[[-2.01  3.54  2.76  1.65  1.88  3.33  2.94]
 [ 2.13  2.59  1.61 -4.15 -1.73  5.59  0.54]
 [ 4.55 -0.79 -4.89 -4.40 -1.02  1.90 -1.68]] result: -4.15, 5.59

[ 0.32  0.96 -4.37  2.92  0.81] result: -4.37, 2.92

[-1.76 -4.75  0.59  1.30 -1.18  0.28  0.03] result: 1.30, 1.30

[[-3.62  0.62 -1.66 -3.05  5.60]
 [-0.58  3.58  2.70 -5.54  1.38]
 [ 1.23  0.92 -1.92 -4.06  4.36]] result: 2.70, 5.60

[-1.46 -3.66  0.46 -5.26  0.18 -0.98  1.94] result: -5.26, 1.94

[ 3.95  1.85  4.96 -0.54 -4.76] result: 4.96, 4.96
---
[ 3.50 -4.52 -5.05  1.35 -3.67 -4.76  0.28] out 3.50
[-5.46 -0.20  0.55 -2.49 -3.82 -1.34  4.61] out -5.46
[-0.40  2.21 -0.32 -0.66 -4.39  0.12  0.46] out -0.40
[-1.25 -3.62 -4.01 -5.18  0.15  3.78  0.64] out -1.25
[-4.53 -1.05 -0.48  2.37 -0.13  0.94 -1.55] out -4.53
[ 4.15 -0.98 -1.94 -2.66  1.56 -3.00] out 4.15
[-2.94 -3.30  3.35 -5.36 -2.53  0.29] out -2.94
[-0.70 -4.21  2.75 -3.99  0.64] out -0.70
[ 1.77  3.98 -1.58 -3.53 -5.14  2.41  2.23] out 1.77
[-4.54  2.04  3.45  2.31  0.64 -0.86  1.72] out -4.54
---
[[3.55, -5.29, -4.25, 0.02], [3.03, -4.37, -2.90, 3.40], [3.77, 0.31, -3.43, -4.60]]	0.02
[[-1.13, -0.29, -2.05, 0.56, -1.42], [0.44, 0.70, -1.91, 0.96, 0.18], [1.12, 3.54, -5.52, 1.72, -0.27]]	-1.42
[[3.07, 2.05, -0.75, 3.16], [-1.97, -2.58, -4.76, 3.40], [3.47, 3.63, 3.05, -1.49]]	3.16
[[3.27, 1.13, 1.12, 0.89], [4.51, 1.73, -0.09, -0.29], [-0.04, 5.29, 0.33, 4.47]]	0.89
[[3.95, 3.56, 0.69, -0.63, -0.74, 0.81], [3.99, 3.46, 1.44, -1.28, -0.01, 0.33], [3.79, 3.18, 2.05, -2.08, 0.64, -0.31]]	0.81
[[-2.57, 0.31, -1.24, -1.75, 1.27, -0.44, 1.58], [-0.81, -4.32, 2.86, -2.25, 4.18, 1.64, 4.41], [-0.75, -0.59, -0.47, -1.21, 0.61, -1.90, 1.35]]	1.58
[[-1.01, 1.13, 4.66, 0.36, 1.58], [1.83, -0.96, 3.90, -5.32, -0.02], [0.43, -3.32, 4.71, -0.98, 2.84]]	1.58
[[-1.18, -3.63, -0.46, -1.96, -1.10], [-0.16, -1.95, -0.19, -0.92, -1.04], [-2.13, -4.52, -0.72, -3.01, -1.30]]	-1.10
[[0.60, -0.63, -2.08, 4.79], [1.71, -3.98, -0.49, -3.51], [-2.29, 4.70, 1.88, 0.39]]	4.79
[[-1.56, 1.64, 1.08, -2.37, 1.89, -0.41], [3.00, -3.14, -1.88, 4.50, -3.44, 0.61], [2.95, -3.12, -2.59, 4.60, -4.33, 1.19]]	-0.41
---
[[1.82, 0.72, 0.08, 0.33, 0.91, 0.67], [-2.64, -3.98, 0.65, -1.56, -0.11, -0.50]] yields -0.50
[[-1.05, -3.12, -0.78, -3.30], [4.16, 1.18, -0.78, 1.21]] yields 1.21
[[0.34, -0.05, 0.36, -0.26], [3.10, 2.04, -0.13, -5.20]] yields -5.20
[[-3.51, 3.14, -1.94, 5.60, -3.61], [1.84, -1.78, 1.03, -2.83, 1.25]] yields 1.25
[[1.96, 2.43, -1.81, 1.38, 1.15, -0.34, 0.10], [-2.03, 2.38, -0.32, -2.13, 4.00, -1.77, -3.06]] yields -3.06
[[-3.93, -1.15, -1.91, 4.45, -1.11], [0.67, 0.48, -4.25, 3.12, -1.11]] yields -1.11
[[3.15, -1.52, -0.91, 1.16, -1.35, -5.01], [-2.06, 1.90, -4.97, -3.25, 2.63, -0.72]] yields -0.72
[[1.44, -0.46, 2.57, -3.25, 2.20], [2.67, -1.29, 4.18, -4.47, 4.17]] yields 4.17
[[-1.72, 1.95, 2.83, -3.45], [-5.55, -0.33, 0.14, 0.81]] yields 0.81
